Rows, each with the group of its hidden value:
[ -11 -110 -149   -6  -75   95  -33    0   12  -56   16   14 -157 -108
   21  -76 -182 -180   43   69   10   95   50  260   57  -92   -1  169
  -62   13 -114  -18  102  128    5 -124  -59   13  -24   24   64   77
 -178   87 -226  113 -169 -158   77] : Tufum
[  22   33   28 -100  103   51  -74  -48 -109 -126  -66  210  -30   66
   98  139  298   19   37    0   -9  167   62 -151 -112   -5  197  233
   -7  -28 -122  -50  101 -270  -72 -102   94 -231  -45   28 -361 -186
  -47  -30  328  -32   38 -162  -88] : gafig
[  72 -132  152   10  218 -227   15   44   73   56  108   80   13    7
  -58  -26  -14  306   65    6 -196  159 -415 -140 -173  -38 -196 -126
   45  -56   93 -130   -4  -81  -73 -110 -156  -56   96 -149   92  -99
  238 -402   68  -59  252  -32 -144] : fove
[ -19  198   34 -138   94   60  127  251   96  105 -159  -42 -127  135
 -243  -87  144  111   64   62   80  -11  141 -231   22 -158  187  147
   47  -17 -323 -178   45  170  -47   59   -4  -76   26  -61  -82  157
 -216 -121  -11 -205  -46  -10 -102] : Repun
[  61 -213  -52 -240  -82   96  -28  117  -80    5   96  109  -25  -25
 -165  -93  -92  -14   75  195   54   22   17  129   83 -242  -80  139
   59  124  -89 -158   65  338   82 -207   -5  104   77   60  -27  235
  -69  -39 -242 -129 -124  -51   90] : noga
[ 103   -6  175  -38  -71 -160  -83   82  129   29  -39  -17  -14   85
  -47  -66  114  123  143    1   51  -77 -104  -84   32  -76    6 -148
   -4   93   95   -2  295    1  -47   85 -108 -176  -55 -271  -70  -55
  -99 -216   45 -226  186   42  -49] : Repun
[-111   44  197 -129  -29   -1   37   76   62   62  -81 -169  -54   54
  -96 -214   -7 -119  -37  147  -40   72  -79 -235  134   72 -175  -49
  171 -138 -310 -126 -159  194  119 -139  -31  -65  134    7  186  114
   57  -23   90  152 -110 -129   -8] : Duruz
[ -59   -9   30  249    3   -5   47 -158  -31 -157   13  -68  -85  -61
  184  -22  -23  -79  -67 -184  -70  201  -49   23   16  213  -19  -16
  -85  -24  -85  270   29 -273   -1  -37 -148 -106 -126  -21  -24 -187
   64   48  228  284  -77 -101 -110] : fep
[ -40   84  -61   28   11  -50   38   66    3 -146  -86  -36  -71  154
  108   78  329   33   30 -128 -124  -29   50 -120  -63   38  233   34
 -137 -140   84  -38  -14  -83  -58   94  114  -76    7   22   44   46
 -151   15  176    2  104  -72  -73] : refid
[ 211 -167  128  -34  108   54  193   96   79   48 -120  146   23    7
   -9  311    5   82   -5  -47   -1  266 -116  -51   83    1   87  168
  -84   55 -124   -6  -61 -186   32 -122 -150  -26   98   77 -322 -198
   67 -168  -62 -100   77  179 -209] : Repun
[  17   15 -418    3  -46  166   16  -14  -17 -202  -53 -201 -176  157
   77   -4  -10   23  -90   -5  -52   22  304  163  151  -31  375  258
 -242   82 -142  102  -21  119   47  106   41   63   37  119  -30   42
 -258  323 -156  133 -158   16  -54] : fep
[   5 -121  136  -46  -28  -96  138  104    9   56 -287  -58  116  199
   44   88   37  -59   23   30   46   88 -209 -274   90  145  -81 -259
  -73 -100   -6 -278 -240   90   98 -200  -74  128  129  -52  140  154
  317  -21 -113   70   56   56  -73] : foli
[   1  -55  -92 -114  127   69   25  123  120   57  -41  -97 -118   38
   -2  -57  -93   56  -32   58    3  169   55  -62   92  -70  125  163
   16   78 -331  -16  -74  132   12  -24 -142  -15   90  -28  -26   -4
  -70 -105 -260   27   24   35 -144] : Zak
[  49 -170   19  -55   59   34   15   38   65  136   58  -16  -88  -40
   33  -47   93  -78   21  -74  -39   99  129   79   62 -111  125  268
  114   50 -149   14 -127   56  207   49  -69   89   87   88 -114   73
 -114    8 -234    6 -128   18  -86] : noga
[ 125 -220 -126  -70   35   92 -227 -186    6  -38   41  -11 -121   34
  -40 -101  -50  -11   19   77  -29   37   14  258   99 -131  155  244
   94  170   12  -91  148   34  146   73  -35  -16   22   23 -291  -62
  -56  247 -202  129 -214 -166  -49] : Tufum
[ -67  143  -23   74  -12 -125  -97   -1  151  -58  -24 -206  -81   97
  262 -125  260   58   28 -101   13    3  184 -186   69   87  183    9
  -26   42 -167  221   72 -225   33  230  -26 -222  -68 -147  -87 -189
 -199  -13  244  -18  127  -18 -108] : refid
[-203 -153  193  102   -9   19 -103 -108 -235 -142  107  170  -17  -75
  209   -7  247 -307    6 -283  -68  114  -50   36 -151  129   -1  -44
   84  -87  113   86   -9  -23  -39 -151  -29  -45 -181  -32   78  176
   92  -29  140  236  -20 -213  -50] : noga
[ 146 -107  111  -58  -26 -125   -4   68  139   75 -200  -28  101  147
   25  -13   88  133   98   82  141   -8 -127 -226  141  -15  -71 -184
   28  124    6 -163   57  -95  138   19  -86   -7   41 -120 -206  -73
  191  -42  -25 -121   73   23  -68] : Duruz
[  42   51 -134  -16   30 -194  -25  147  103  -48  -31  114   -9   42
  147  107  321  184  133  -74 -164    3   13 -117 -164  -99  135   93
 -168 -164  127  -37   25 -203  -55   68   97 -126   48  -18  -68 -112
 -214 -179  155 -205  228   13  -83] : Duruz
[ -82  -41  160  -42   -5   31 -100   65   39  171 -142   49  -12    3
  -51 -119   87 -169   31  -74   80   47   73  -85   51  -40   36   34
  162   -7 -181  -73  -25  169  114  -26 -132  -52  -54 -121 -146  135
   -5   12 -137   37 -151    5 -157] : fep
[-215   22  123  214   25 -116  -59 -100   17  -46   94 -124  -66  -69
  220 -164  -32 -125  -41 -117  -90  179  -97  -34  -16  217 -153 -107
   30 -110 -166  158  -99  -97    0  -86 -145 -134  -74 -142  222  -59
   70  -46  253  239   13 -117  -87] : fep
[-172  -47  264  -73 -151 -187  -41   62  -91   58  -59   89   35  -89
  -78 -211  136 -236  184  -58  -24    4 -211 -203 -130   40 -248 -208
  136 -236   62 -119   35   77   34 -204  -56  -66  -69 -125  159  222
   33 -227   33   64  -71 -183   37] : Zak
[ -56  -55  -62   93  180 -142  -24  107    8  -64  108  158  -14    8
  144   63   87  202   36  -95 -168  120 -171  -23 -236  -56  -40  -67
 -120  -87  113  -72  -23  -10 -186 -108  -52  -35  -11 -133  195   28
   81 -276   84  -72  293  -37 -110] : fove
[ -87  -90 -114  124 -159  -83   -1  -48   14  -70   36 -157 -128  -64
  152 -117 -106 -216  114  -66   26   41   27  214   65   59   35    8
 -136  -11   -9   80   56    2   41  -17  -89   38  -69  -73  191   97
 -214   69 -174  102  -99  -90   79] : fep
[ -18 -119 -113  -67  -22    2  -49   62   80   80  -74 -105  -81   87
   80  -76  247 -138   74  -95  -10  -78  201   42   90 -102  261  189
   66   -8  -12 -133 -149  113  235  190   63  137   76   96  -69  220
 -199  198 -300   23 -152  -47  -53] : Tufum
[  38 -100  184 -125  -89 -224    3   -2   74  197 -133 -120   -8    0
 -128 -169 -124  -80  180  106   30  117 -222 -157   44   41 -114  -73
   58  -75 -120 -119   19   -4  135 -138 -202  -54   94 -186   -2  -34
   11 -207 -206   -1  -71   21  -31] : refid
[  64  -92 -197 -108 -125  105   -7  156   86   -5  -73  -12  -34   55
   13    0   92  -36   37   65   66  -79  245  112  201 -184  139  191
  -53   87  -80  -83  -29  189  176   64   77   99   71  139 -145  157
 -233  210 -202 -120 -146   38    6] : refid
[  12 -191    6   73   39  -87   43  -92  -50    4  -65   -9   56   -8
  113  -45 -186   13   14   13   60  256 -194  -91   28  128 -171 -125
  -39   67 -119   -6  -86 -138   96 -229 -219   73   -9  -83  -48  -95
  339  -51  -77  172  -56  -28  -84] : fove
[ -69 -168  -26  -88 -146   -9  -87   47   48  -33   57 -126 -100   -6
   33 -146  -86 -210  105  109   41  -43  -32  192  154  -62  -32    5
   27   29  -21 -147   33  265   65  -54   -6   47   49  -31  216  242
 -184   65 -255   20  -56 -142  122] : foli
[ -99 -138  179   -8  -61   50   89  -19   -6   54 -130 -129  -30  -43
   41 -151 -138 -288    4   -3  164  185  -71 -124  186  158 -140  -90
  134   44 -306   -1 -103   33  154 -171 -202   55  -30  -21   23   95
  171   16 -177  256 -201 -116  -28] : Zak
[ -40 -209  -77  -29   -9   18  -95  -47    1   44  -87  -86  -87   68
   41  -83   21 -206   91  -55   63    8   25  136   84  -33  193   87
   52   53    7 -201  -55  135  145   52  -55  132    4  -21  -40  221
  -55  191 -402  127 -176 -116  -44] : Duruz
[  98  -83   27  -11  -45  -83  -67  -39  202  159 -140 -133  -19  -13
  131 -128 -143  -44   41  125  127  151   32  -60  195   24  -80   32
   43  111 -285   43    8 -121  215  -25 -192  -68   51 -124 -178 -231
   44   40 -123   46  -91   26  -48] : Tufum
[  11  -74  213 -120  -29 -140   68   -9  -62  -28  -55  -50  -51   70
  -54  -24  -58  -80   87  120  -87  146 -319 -144  -68  103 -124 -136
  -42 -154   -1 -160   36   48  -83 -287  -75  -77  104 -130  287   35
  105 -253   14   87  116 -127   71] : gafig
[  16  -77  -21  182   44 -162   79  -78   98  -12   45 -149 -162  -46
  147  -79  -17  -37  102 -125  -83  100 -112   94  -55   62   37   15
  -73  -43   46   57   45 -217   20   78 -116   20  -21  -70  159  -59
  -80  -77  -90  126   11 -150   10] : fove
[  85  -32   67  -75  142  -90  134  197   15  -26 -141  195   25  119
  -35  228  224  182   49  -60 -171   95 -224 -228 -188  -50   54  -45
 -129 -186  146 -218  -48  -28 -145 -129   14  -30  103  -11   47   28
  102 -295   43 -105  263   18 -137] : Tufum
[  21    6    4   18  -26 -132    7  169   62  -27  -47  163   15  -20
   78   58  336   98  157 -199  -23  -34   32 -132 -121 -101  109   -1
  -75  -39  138   71  155 -177  -52  105   -9 -107 -107  -66 -186  -22
 -184 -233   70 -209  155   25 -116] : refid
[  17  110  -48  -68   43   41   77   88  124   59 -313 -174  -72  225
   73   22  217  -30  -26  -13   56   48  209 -266  134   53  304  123
  -40  -39 -274  -91 -146  -40  125  117   14  -29   89   19 -145  -15
  -75  150  -47   54  -66   25 -142] : foli
[ 166   -2  -60  -59  186   95  125   13  135   22  -90 -124 -170   69
 -268  -85 -367  257  -51  247    1  213 -179  -26  117  -74  -27  113
  -16  126 -339 -123  115   45  -50  -96 -207  -54  111  -53  -85 -169
   93  -81 -131   71  -86  -69 -100] : foli
[  42   83   -5   -4 -123 -237   10   30  129   32  -96 -223 -111   28
 -132 -287 -134  102   86   52 -145  -14 -179 -147  -39   12 -137 -206
  -96 -134   21   89  185   70  -10   -5 -184 -105   34 -235  272  -65
  -57 -217  -92  105   15  -22    3] : Duruz
[  97 -283 -323    2 -141  -27  -80 -167 -105 -103   76  -51  -47  -48
  -57 -195 -344   19   79  158   -9   61  -97  310   79  -96 -131   39
 -117  131   86  -52  100   98  171 -159 -101  194   20   32  -12   47
   65  209 -314  162 -301 -124  108] : fove
[  52 -250  -97  -51  -94   60 -268 -180  -44   13  -66    4   29   18
  249  -72   39 -174    9  -41  169  113  228   91  172    4  171  143
   57  265 -125  147   58  -69  258   11 -130  -13  -86  -64 -433 -123
   35  255 -223  131 -188   21 -102] : gafig
[ -48 -106  106   70   16  -40  -47 -101 -122  -96   78  156   -5 -123
  104  -12  -27  -65  -37  -82 -154  245 -171  -14 -133   99 -183  -21
  -15 -105  -16  153   23 -111  -41 -270 -130 -122  -58  -44   29 -127
  167 -151  192  216    4 -103  -75] : gafig
[  47 -137 -222  -41  -21   29 -128    2  -16  -48  -22  123  -99   -8
   40   -7  131  -53  164  -54   61  -33  135  204  -39 -200  252  227
  -47   93   94 -111  188  -22   30   89   36   25  -91    6 -255   87
 -247  110 -248  -81 -115 -140   -4] : Tufum
[-120   69  166  -72  -88  -62   29  243  163  111 -129  -47   93   77
  180  -75  339 -112    6   48   55  -61  152 -312  161   10 -149  -75
  137 -134 -220 -139 -290   91  227  -10  131   -8  115   72   81  163
    0   56  238 -100   19  -22    2] : Zak
[ -94   85  198 -128   30   15  -27  102   72  117  -63  -61  -91   26
  -91 -115  118 -104  -17    5  -73   96   52 -180   39    3   57  129
  144 -129 -307  -11  -81  153   45  -41  -63 -175   73  -58    3   42
 -144 -115   57   32  -45    4 -139] : fep
[  68  -42   75 -155  123  141   89  217   17  -23  -63  139   64  164
   91  189  343  131  -83    8   37   72  157 -240   88  -94  129  132
   46   88 -186  -94 -159   50   58  -42   98    3  102  138 -210   55
   78  -37  164 -177  139   67 -130] : noga
[  83  -55 -185  -24    5 -107 -155   77   84  -90   98   61  -38   52
   89  -45  112  239   63   32 -120  -63    7   76  -68 -189   36   13
 -109   54  163   -1  171   55  -50   66   26  -70   13 -101   16  -38
 -121  -86   18 -153  186  -20  -18] : fove
[  18   -2  -35  -96  102  165  -14   81    4  -30 -219   30   -7  200
  103   76  210   16  -72  -10  145   82  201 -211  107  -17  249   88
   16  141 -242  -82  -38   30   37   11   -3  -29  -21   -3 -273   21
   87  119  -17   17   -2  -13 -157] : fove
[   6 -194  265   17   64   75   94  -79  -84  -24  -46  -20   31   62
   54   -6 -112 -101  -69   60  127  225 -201 -111  141  157 -191 -143
  113  128 -193  -94  -87    1   77 -262 -157   57    7  -30   15   37
  412    3   57  189  -53 -126  -26] : noga
[-233  -39  -80  287  127  -61  -95  -73  -42 -161  214  -30  -98  -47
  255  -93  118   -1  -42 -298 -164   89  -20  119 -127   99   56  -27
  -29  -39   55  166  -68  -64  -82   82  -77  -34 -152  -79  177   73
  -13   -5  156  188   72 -127 -161] : fep
[  48 -127 -258   73   -1  -54 -130   83  173   31  176   -5  -72  -86
  136 -140 -108  149    7   42  -91   -3  106  264   42 -222  -81  102
  -60  105   -8   75   24  160   92   57  -71   62   39  -43   91   10
 -133   24 -169  -80   19   31   -9] : fove
[ 121  -83   49 -223  -29    5 -121  -17   43  142  -20  -53 -201   28
 -271 -205 -133  -72  138  199    6    3  -21  148   14 -221   99  201
   99   50 -100 -192  258  275   32  -48  -92  -65   71 -156   -4   97
 -223  -58 -342  -45 -155 -125   74] : noga
[   7   64   92   30  -23 -208  136   49   81   40 -102  -79  -74   -5
 -119 -132 -119   51  151  118  -40   87 -278 -147  -66   38 -212 -138
  -65 -176  -61 -164   77  -93  -44 -152  -94  -68   44 -132  202  -27
   22 -211   80    3   -4 -153   60] : foli
[ -50   47  -39  131  -46  -64  111  -19   59 -145  -51 -329 -114  202
  143  -34  -64  -20  -55   34  -63   29  -65    0  137  187   37 -153
 -198  -57  -51  -37 -101   80  -18  -15  -18   30   83  -77  415   77
   13  126   91  149   75  -49   40] : Repun
[ -19  -40   64  -55   -1   24   19  -26   76  110 -240 -230 -105  124
  -36 -147  -96 -167   36   51  161   98   14 -117  178   81  126   -1
   66   69 -287 -123  -20   78  121   -1 -171   11   17 -125  -45   64
   29   95 -285  163 -173  -65  -72] : foli
[ -39 -296 -107  -60   33   46   15  161   -5    4   51   31   94  102
  111  102   54   11   -8   -1   22   33    5   93  157  -81   35   33
  -15   98    0 -241 -331  280  162  -80   21  263  144  125   36  316
   93  109 -254  -99   29  113  -97] : fep
[  11 -140 -202 -183  -40  106 -125   73  -36  -51  -78   52   26   92
   36   -9   99    7  -16   45   21   33  165  -24  114 -114  158  154
  -12   90 -108  -61  -70  170  135  -39   21   38   57   83 -241   80
  -43  144 -186    3  -94   44 -115] : Duruz
[ -40  -75  135 -170   79   -5  103  185  -58  -51  -32  -40   66  231
 -120   31   85  160  -13   82    3   50 -183 -266   73   15  -17 -157
   18   30  -92 -243 -152  263  -41 -157  -22   48  128  -44  122  231
  188 -177   32 -114  176   65 -116] : Repun
[-110   41  242 -101   22  -12  109  112  -10  -75 -132  -84  -49  152
   45    5  448 -135   71 -150   22  -23  -16 -354   24  110  186  -45
  122  -98  -58 -104  -54  -88    3   94   86  -80   -8   46  -13  162
  -66 -103  142   33   80 -175  -71] : Duruz
[ -41 -168  107 -105   44   92  -73  -50    9   66 -120  -64  -32  103
   76  -18   24 -234  -20   90   78  124   -4  -14  169   56   63  102
  149   23 -215 -255 -192  117  177 -106  -14   40  105   37  -62  115
  108  205 -138  160 -143 -131  -45] : Tufum
[ -26 -146   -9  -56  -68   22  -42   -7   56   67  -71 -159 -126   65
   72  -51  154 -267  125 -101  102  -27  170  121  159  -26  328  204
   61   72  -71  -86  -32   55  183  173  -16   68    9   16 -120  184
 -287  172 -345   15 -162  -48  -34] : fep
